Table B holds the same points as the rows below and some others, measured another way and shuffled. Each row below is followed by which row of B it is.
B:
1: [ -62   72 -119  103 -221 -134  -45 -283  -58   64 -287 -147   63  -69
   44   53   98   -1   32   85   85  -41   52  -15   13    8 -104   64
  -25  133]
2: [ -40 -115  188  146 -168  111  -20 -238   20  165 -248 -187  226   26
  163   26   94   49   -1  -75 -145 -109  121  120  -41  107 -124  193
  116  -16]
3: [ 269  142 -192  -82   -2  155  220 -148 -220  -20 -138   61  -57 -225
  249  232  168 -208 -180  229   50 -291 -159  230  -33 -145  167  235
   97   47]
4: [  31  161  -76  125 -152  -23  225 -494 -314  -20 -249 -120  -27 -172
  430  191   81 -107  -60  267    7 -108  132  -67   65  107  202  257
  -25   79]
5: [ 262  230 -303  -47   20  -64  -96  -67  -55 -465  105  120 -227 -106
 -243 -451  282  -98  -84  -45  175   51  -18 -131 -133   65   25  114
  -81   42]
6: [ 191   -8  -43   26  -46   72   40  -97   73    0 -139 -107   64 -106
   96 -124   89 -130  -86   10  -18    3 -109  262  -77  101  -79  160
   28  -10]
7: [ 163  -99  115  -73   -5  203  -28  177   40  132  -62   34  132   51
  -55  -18  132  -92 -156  -91  -40 -253 -153  280  -96 -102 -115   80
  122   78]
8: [-323 -339  199   -6  -52  -20  -34   28  -40   37  117  -15   42  219
 -189 -112   86  247  104 -304 -133  -54  194 -145   19   20 -549   79
   19   33]
9: [ 291  329  -88  117 -211  228  137 -456 -267  129 -521  -43  165 -249
  459  456  225 -197 -199  372   17 -460  -31  204  -42 -140  531  296
  211   78]
10: [ 367  331 -211  144 -142  104   88 -367  -42  -73 -506  -16  132 -235
  247  175  161 -185 -115  343   12 -180 -129  234  -12   29  532  211
   87   57]
11: [ -13 -198  128   11  -14  137   92  -69   11   54 -108  -44  116   -5
   47   40   78   38  -18  -87 -161  -80  -58  177    2   54 -237  209
  110  -35]
12: [ 155 -117  227   94   24  199  131 -132    5  -57   -6  -93   95   29
  253 -229   65  -71  -97  -89 -217    0   92  149  -58  300   31  258
   19  -91]
13: [  64  -26   31  -28 -129  113  -46   44  -26  243 -220  -19  162   17
   -3  176  135  -59 -111   14   31 -323 -100  225  -59 -206  -87   43
  125  144]
14: [ 214  156 -139  -44   62   14  141 -224 -243 -386   95   72 -226 -190
   71 -247  206 -167 -142   54   75   24  -31 -112  -64  148   48  262
  -58    8]
15: [ 107   62  -87  -43   -5  292  167 -176 -343 -122   62  176  -64  -19
  210  207  325   69 -104   13  -81 -514  239  -31  -82 -226  166  339
  209  -90]
16: [ 126   24  134  -15  -97  -34  -53   51  -25  160 -158 -103   83  -13
    3 -118   21 -250 -187   42  121  -40 -216  142  -44   62  -90  -39
  -68  271]
17: [  16 -313  -66 -228  118  183    8  386   89   40  193  176   -8   91
 -309   -3  178   96  -30 -266  -64 -265 -167  287  -84 -297 -515   76
  154  -33]
18: [ 321  242   -4  158 -162   81  -87 -346  -14 -106 -179 -223   53 -140
  246 -333  199 -220 -169   28   62   -6  107   84 -188  244  205  216
    6  -14]
19: [-109  -93  -97  115 -189 -264    9  -62  180  233 -376 -164  163   38
  -51   56 -144   -9  114  133   33  141 -131  179  143   79 -186 -140
 -154  240]
20: [-106    5  -51   37 -119  -59   15 -245 -156  -59 -208   -1   10  -74
  -59  117  154   64   26   34   11  -87  -10 -110   41  -30 -157  158
   53  100]
21: [ 178  -84  133   31  -76  252  -13  104   85  225 -155  -16  236  122
  112   38  105  -46 -120  -49 -119 -322   10  337  -88  -70   81   77
  129   38]
22: [ 284  -15 -263  -74   42 -124   -4  187  292  -88  -60  -56  -42 -114
 -197 -349  -19 -225  -52   18  121  242 -377  386  -47  113 -223  -56
 -151   81]
23: [ 214  244 -321   56 -150 -181 -136 -176   84 -154 -228 -106  -45 -170
 -118 -271  147 -171  -45  101  229  117 -124   72  -81   72    1    6
 -104  132]
24: [ -70 -125  147    0   -1   45  188 -202 -211  -31  -47  -40  -12  -63
  150   47   60  -30  -53    2 -105  -33  -23  -28   51  127 -194  235
   23   42]
25: [ 206   51  108   24    6  105  194 -298 -200 -109  -39 -136  -57 -209
  349 -144   98 -254 -197   80  -26   35  -60   85  -66  262   14  312
  -11   -6]
26: [ 115  -31  -60 -115   64  101   39  200  -87 -112   98  233  -51  102
 -179  -57  168   -2  -93  -54    3 -260  -55   30  -29 -147  -14   46
   21  113]
27: [ 186   -6  121   42  -20   52  -76  106   83  -68  -19    7   73  121
  -95 -355   80 -104 -110  -92  -21   -9  -23   75  -76  157   45    3
  -65  121]
28: [ 154  212 -105   84 -162    0 -194 -231  -74 -211  -69  -67  -33  -37
  -59 -324  297  -50  -85  -82  127  -82  174 -137 -171   68   47  141
    8   40]
29: [-162 -135  149   47  -94   11   34 -208 -155    2  -59  -76   35   23
   43  -11  119   84    5 -105  -81  -64  122 -120    7   85 -272  186
   39   45]
30: [  86 -130   75  -76  123    7  218   -8  -81 -138   69   13 -103  -93
   49 -172  -10 -161 -102   -1  -57  141 -215   95   35  211 -213  167
  -89   59]
31: [  99   26  -74   53  -79   56   16   61  -17   18  -35   90   59  186
   24  -50  106   34  -26   19  -27 -265  185   49  -12  -69  190   -4
  -32  103]
32: [-194   -9  134  164 -259 -111 -201 -119  -48  106 -193  -64  162  261
 -124  -86  109  153   59  -94   12 -153  290 -243   14   19  -32  -67
  -48  232]
33: [ -86 -335  314   34  -23   82  -66  155  195  135  -68  -67  225  196
 -174 -182    3   86   20 -258 -195   29  -65  165   -3  145 -378   35
   34   52]
34: [ -79   30 -234   38  -79 -228  181 -133 -135  -58 -109   40 -101   10
   40   73  -34    1   77  203   60   11   31  -85  160   18   11  -24
 -187  201]
35: [  39 -407    0 -250  195   -3  -25  454  270  -72  321    1 -105   14
 -414 -466   27  -58  -40 -372   -4  232 -368  327 -101   50 -856   17
  -53  -30]
36: [  90  -86  255   49  -21   43   26  -21   26   37 -136  -80  125   37
   30 -189   -5 -142 -115  -32  -82   63 -136  106   -4  237  -66   73
  -47  138]
37: [  31 -462   13 -151  127   50  -38  453  462  108   36  -23  128   57
 -416 -240  -33   26   48 -307 -126  169 -433  544  -43    5 -745  -23
   50  -43]
38: [ 190  431 -280  160 -222  -10   37 -542 -306 -209 -326    8  -43 -176
  256  122  279  -76  -76  301  126 -251  217 -183  -29  -20  516  225
   26   93]
39: [  70 -357 -137 -154  235  -90   38  545  377 -218  288  194  -87  203
 -519 -498  -67   67   93 -265  -93  261 -260  258   35  108 -473 -130
 -183   19]
40: [  88   56  -39 -130  -59    4  -17  -15 -184   41  -92   10  -48 -146
  -72   54  177 -182 -179   35  178 -178 -243   64  -73 -147 -214   88
   49  199]
41: [ 318  135  -90  102   46  173  311 -262 -104 -195 -176   81   16 -115
  360   43   68 -125  -89  251 -174 -109    8  174   50  188  486  282
   11  -52]
42: [ -14   59  -85  165 -170 -138 -125  -35   84  -57 -153   22  100  234
 -145 -206   60  107   91   -9    8  -54  236 -119   32   75  155 -104
 -132  172]
43: [ -18    6  -25   71  -99  -83  129 -266 -151  -30  -98 -123  -43  -69
  197  -45   33  -72  -22   80   12   31   74  -40   39  153  -76  146
  -89   87]
44: [ 207  124  233   31  -68  140 -108 -297 -193 -180  -32 -156  -15 -176
   99 -358  284 -231 -263 -129   61    2  -21  -89 -218  240  -89  315
   80   18]
45: [ -57  -57  -85   25  -48  -83  154 -157  -90  -32 -140   -3  -15  -46
   51   77   22    2   38   98  -35    2  -46   22   97   52 -112  108
  -51   94]
46: [ 110  132  410  142 -219  130 -100 -291 -248  154 -201 -221  171   23
  310 -143  160 -231 -271    0   32 -198  148  -98 -132  195  166  159
   32  206]
47: [  19  211  157   77 -201  -84   37 -500 -374   27 -346 -197    5 -270
  260   92  127 -273 -201  210  152  -24 -116 -169   -6  160   18  220
   -4  254]
48: [  88  152   69   82  -98   33  204 -502 -404 -110  -40 -174 -119 -203
  478  -61  132 -210 -175  136   34  -47  171 -149  -45  235   88  335
  -43   32]
49: [  76  232  -48  157  -93   14  269 -505 -432 -239  -41    7 -134  -37
  480   -4  129  -61  -76  232  -43 -156  395 -297   50  213  468  278
 -102   46]
50: [ 173  100 -107 -114    2  114  173 -144 -315  -69   66   21 -162 -181
  227   52  200 -205 -209   97  105 -245  -45   61  -86  -94  -34  243
   47   49]
51: [ -68 -229  -90  -56   31  -88  114  121   98   18  -12   21  -10   40
 -138  -42  -36   40   69  -44  -53   75 -144  165   81   19 -363    1
  -81   72]
52: [ -95  -21  146  118 -188   30   58 -388 -208  121 -208 -212   88  -67
  291   98  106  -23  -45   26  -41 -114  155  -46  -11  102 -113  231
   55   52]
53: [ 200 -145  -34 -123   35  170  -15  304  184  141 -106   81  137   14
 -183   24  100  -83 -106  -69  -27 -196 -324  449  -70 -181 -198   21
  122   62]
54: [-142 -359 -130 -322  140  -45   17  480  -19   -8  429  157 -217  114
 -427 -170  103   63  -15 -308   95 -103 -163   98  -52 -275 -812  -57
  -34   85]
55: [  57  108  -14   14   -7  -27   76 -105 -298 -275  214  104 -196  103
   59 -291  165  -47 -103  -21   54 -104  276 -312  -33  115  130   99
 -150  126]
56: [  38  183 -185    5 -158   69   82 -262 -342   24 -149   57  -44  -72
  194  285  246  -18  -89  165  103 -436  163  -72  -28 -252  163  173
   97  109]
57: [-184 -329  211 -137  110  120   13   79 -143 -188  314  100  -98   89
 -245 -222  216  165  -13 -385 -131  -64   56 -149  -67   18 -617  242
  103  -73]
58: [  39 -204  294  -46   -4  186  -21  -28   40  104 -233  -80  196 -120
  -88   44  119  -83 -126 -133 -119  -42 -356  257  -56   51 -378  236
  205   26]
59: [  54   78  220  153 -217   12  -73 -178  -65  201 -368 -131  234   56
  138   40   51 -115 -117  104    2 -147    8   29   -3   97  169   25
   -2  247]
60: [ -56   -1 -207  189 -159    4  111 -255  -23  -34 -137    5   66  144
  180   82   89  227  158   67 -142 -195  419  -27   68    8  198  122
  -17  -52]
61: [ -85 -193   44  -12  -93  -95  -45  -26  106  147 -166 -177   88  -62
 -118  -71   13  -44    9  -90   25  110 -205  178   -6   58 -510   43
   -4  103]
62: [  31 -225  161  -18   37  101  103   25   66   35  -44  -59   87   -5
   15 -101   19  -43  -50 -110 -144   35 -143  217   -6  136 -285  161
   38   -6]
63: [  -1 -278  298 -135  112  163  -24  108  -51 -120  193    8  -18   -8
 -200 -296  186  -33 -136 -340  -92   16 -162   40 -123  107 -557  239
  108  -30]
64: [  42   39 -320   61 -128 -100  136 -166    6   64 -193  -77   -5  -63
  157  123   23  -14   61  178   37  -76   51  185   57  -54    6   52
  -68   52]
65: [  42  137  246  138 -158   87  -70 -278 -301  -97   21  -61   20  129
  205 -262  220  -48 -154  -75   -2 -207  402 -323 -111  175  213  173
  -25  117]
66: [ 164  114  172   52  -49  161  103 -404 -278 -146 -123  -96  -10 -213
  288  -67  211 -186 -202   44  -36  -80   -6  -39  -91  200   64  380
   98   -5]
67: [-100 -440    8 -202  124  -48    0  365  244   38  150    2  -20   27
 -416 -212   -6   36   45 -298  -42  171 -360  306  -13  -24 -852   -1
   -5   18]
68: [  79 -110  273  -15  -75   77  -61 -117   11  128 -218 -219  144 -173
    8 -108   94 -212 -172  -95   14   68 -314  214 -104  152 -385  189
   99   92]
69: [   9 -464   34 -339  248  101  -40  721  232    1  374  236  -55  182
 -588 -272   73   41  -51 -405  -36  -58 -388  329  -75 -215 -775  -83
   37   54]
70: [ 206   33 -180    1   -8   46  -42    4  107 -188  -12   33  -18  -28
 -127 -267  182  -34  -33  -78   10  -17  -31  142  -99   37  -58  114
    5  -37]
71: [-220 -432   76 -106   79  -44  -70  425  212   10  189  146   46  324
 -506 -219   18  252  135 -353 -131    4  -40   55   43  -61 -590 -106
  -34   73]
72: [ 117 -325  256 -157  165   76  120  174   98    9  171 -152  -40 -116
  -25 -377  -36 -254 -180 -219  -62  265 -393  332  -84  278 -627  164
  -41   -1]

[ -16  129  -73  163 -238 -217  131  -69  373   76  -41  302 -134   75
  -92  -36  216   20   91 -313 -192 -248  164 -204   89 -109  122  -48
  189  -80  -68] -> 54
[ -57  116 -196  211  -89  -88  325 -137  150   39 -165  -20 -200  100
 -219   23  129  -29   73 -172  -54   34   92    4 -172  -72    6 -192
  245 -176   88] -> 38
[  17 -132  119   62    7   59  168   16 -118  -62  -36   48  -54   84
 -131  -42   85    8  -20 -186  -45 -103  -40    9  -14  -76   82   90
  160  142 -117] -> 24
[ -15  367  155  -55   28 -183 -277   30   57  130   75  165  -64  -25
  -19 -180  192   66  -22   51  -20    3   54  -65  224  182   84  121
  -14   68 -111] -> 69
[ 157  238  -39 -372  170  101  255   12 -294  -67 -148  107 -285  -95
   39 -215  -38  289 -101  180 -186  144  219  112 -103  198 -146   15
  186   35  218] -> 32
[-153  281  -32  135 -417 -213   61  -27  319  123  -19  167 -207  -53
 -104  -84  183   -4  -37 -237 -179  -84  159 -202   30   46   26   10
  133  -60   15] -> 56
[ 151   10  -51 -222  -90  193   75  129 -120   97  -31  239   24 -290
  235  -90 -155  154  -62  161 -171  106  188   89 -151    7 -191   40
  169  102    7] -> 59
[  92  270 -216   60  -15   21  -60 -132  -23   82   25  -78  -33   74
  111    1  -62  -41   23  141   65  175  -15  -23 -113  112 -251 -183
   -2  -76  222] -> 28
[-185 -353 -296  586 -277  127  383  135  244  114 -291  -36  254 -115
 -155  211   88 -152   56 -235   61  103   51  142 -475 -498  109 -235
  479 -118 -198] -> 66
[  -4  134  -81  120 -133  -83   99   97  325  143 -143  373   92 -159
   10  -59  163   60   99  -66 -165  -55  261    0 -102 -180  103  -78
  298 -129 -176] -> 26
[ -36  270 -177  131  132  -96  183 -235  -20  101 -101 -220 -260  145
 -267   12   89  -74   88   39   97  226  -10  122 -137  113  -75 -225
  107 -198  166] -> 23
[ 100   56  159 -189   44   89 -289 -111 -450   88  295 -266 -223   82
   45  -55 -152  -34 -146  106  126  131 -282  -23  225  355 -231  196
 -267  355  129] -> 68
[ 109 -110 -196  102 -453   41   -9  -12  143   71  135  166  -23    4
  260   64 -109   -2  -57 -222 -145 -184    9 -293   31  -85 -196   -6
   33  180  121] -> 9
[-172   78   77  282   77  -14  -57   95  -81   43  -97 -170   96   45
 -205  -39  211  -70  -55  -11  189  169 -100  119  -93  -38  150   16
  151   48 -162] -> 25
[  61   63 -301  279  -18   50  110  -30  105   -5 -122    6  144  128
   79   70   41  -36   64   -9   60   64   23  -24 -231 -175  -82 -254
  202 -112   99] -> 70
[ 199  274  114 -180  236  -26  -92   -4    2    6    5  346   62   21
   97 -178   83  113  102  123 -108  -79  139   18   88   60    9   17
   73  -19 -100] -> 55
[  11   46   98  -40  -39   64   91  -18 -189  -57    8  -28 -134   53
  -67  -84   21   29  -84  -75  -45    0  -38  -13  -22   91  -61   84
   69  133   32] -> 29
[ -81  225   48  148  -51 -251  -89  -75   92   46   42  -11 -227  205
 -190  -84  270   19  -38 -211   20 -101  -51 -182  239  107  151   61
   16   80   -9] -> 50
[ -50  223  215  -67  113 -132  295  -76   47  -26 -155  199 -244   31
 -350 -176  239   58   87 -148 -175  -78  172  101  -10   50  178   45
  237 -122 -149] -> 34
[-274   27  -23  355   28  -25  127  113  -46  107 -225 -243    3  -57
 -343    1  240  -56  -65  -43  187  275  -31  216 -216  -94  201  -39
  295  -28 -159] -> 63
[  90   34  -68  -16   10   93  278   98   48  -46 -202  289   62  -88
   33  -90   64  140   32  -17 -177  -34  230   67 -212 -161   19  -63
  333  -58  -58] -> 71
[ -24  -21 -225   49  -85  178  153  281  -54  136 -248   95  141 -354
  136  -42  -12  181 -115  182  -38  287  219  193 -334 -157  -38  -72
  374   24  -32] -> 46
[  -2  119  142  -98  226  117  -29  157 -270   66 -106    9   60 -174
  -47 -146   60  103  -77  229   51  244   48  261 -107   73   34   91
  164   86 -142] -> 36
[  97  169 -255  150   31  145 -185   20 -142   21    7 -157  203   69
  260   30  -86  -27  -60  232  182  246  -95   -6 -185   27 -253 -179
   17   36  200] -> 18
[-121 -383 -197  367 -373  183  274  107   78  165 -121  -60  120 -193
  -55  181  -68 -131  -25 -195    7  103   -6   95 -346 -327  -40  -86
  312   60 -123] -> 58
[ 214   84  180 -182   20   43  -71  -96 -119  -71  167  213  -49  140
  117 -108  -46   19   29  -65 -127 -206  -36 -132  157  113 -121  113
  -74  162   -6] -> 51
[ 105  227   14    6 -167 -135 -241  -40   33 -101  179  134  -94  271
  189 -118  118   92 -107 -181  -66 -268  -68 -403  306  137  -40  104
 -114  226  142] -> 15
[  89  203  124  -35  -58 -189 -259 -141  -17   15  241   56 -229  271
   14 -100  124   21  -50 -182  -27 -222 -134 -302  408  224    6  151
 -179  234   62] -> 3
[  59  148  -96  -81 -302  -27  -61   36   50   92   76  169 -139  -98
  190  -86  -26  122 -112  -50 -161  -44  108 -190   71   96 -144   56
   40  148  129] -> 13
[-181  377  -56  163   34  -34  229  140  -62 -228 -328  -57  -22  105
 -144 -191  307  155 -155   -5   -3  137  145    5 -278   11  109  -81
  333 -112  113] -> 60
[  48  294  149  -98  166    8 -325  -45 -381  -60  171 -223 -103  208
   45 -148   34   30 -158  138  167  120 -221  -70  187  338 -118  137
 -192  243  141] -> 37
[  39  237  -33  -40  -18  -78 -173   26  -77   47   56   15 -131   52
   81 -123   89  126 -119   34    3   32    0 -125  157  165  -30   66
   -6  159  101] -> 53
[ -96  -10   13  255  -99    8   70   46   46   18  -72   -1   86   41
 -115    5  130  -77    1 -134   39    6  -30   13 -119 -120   73  -16
  180   19 -124] -> 48
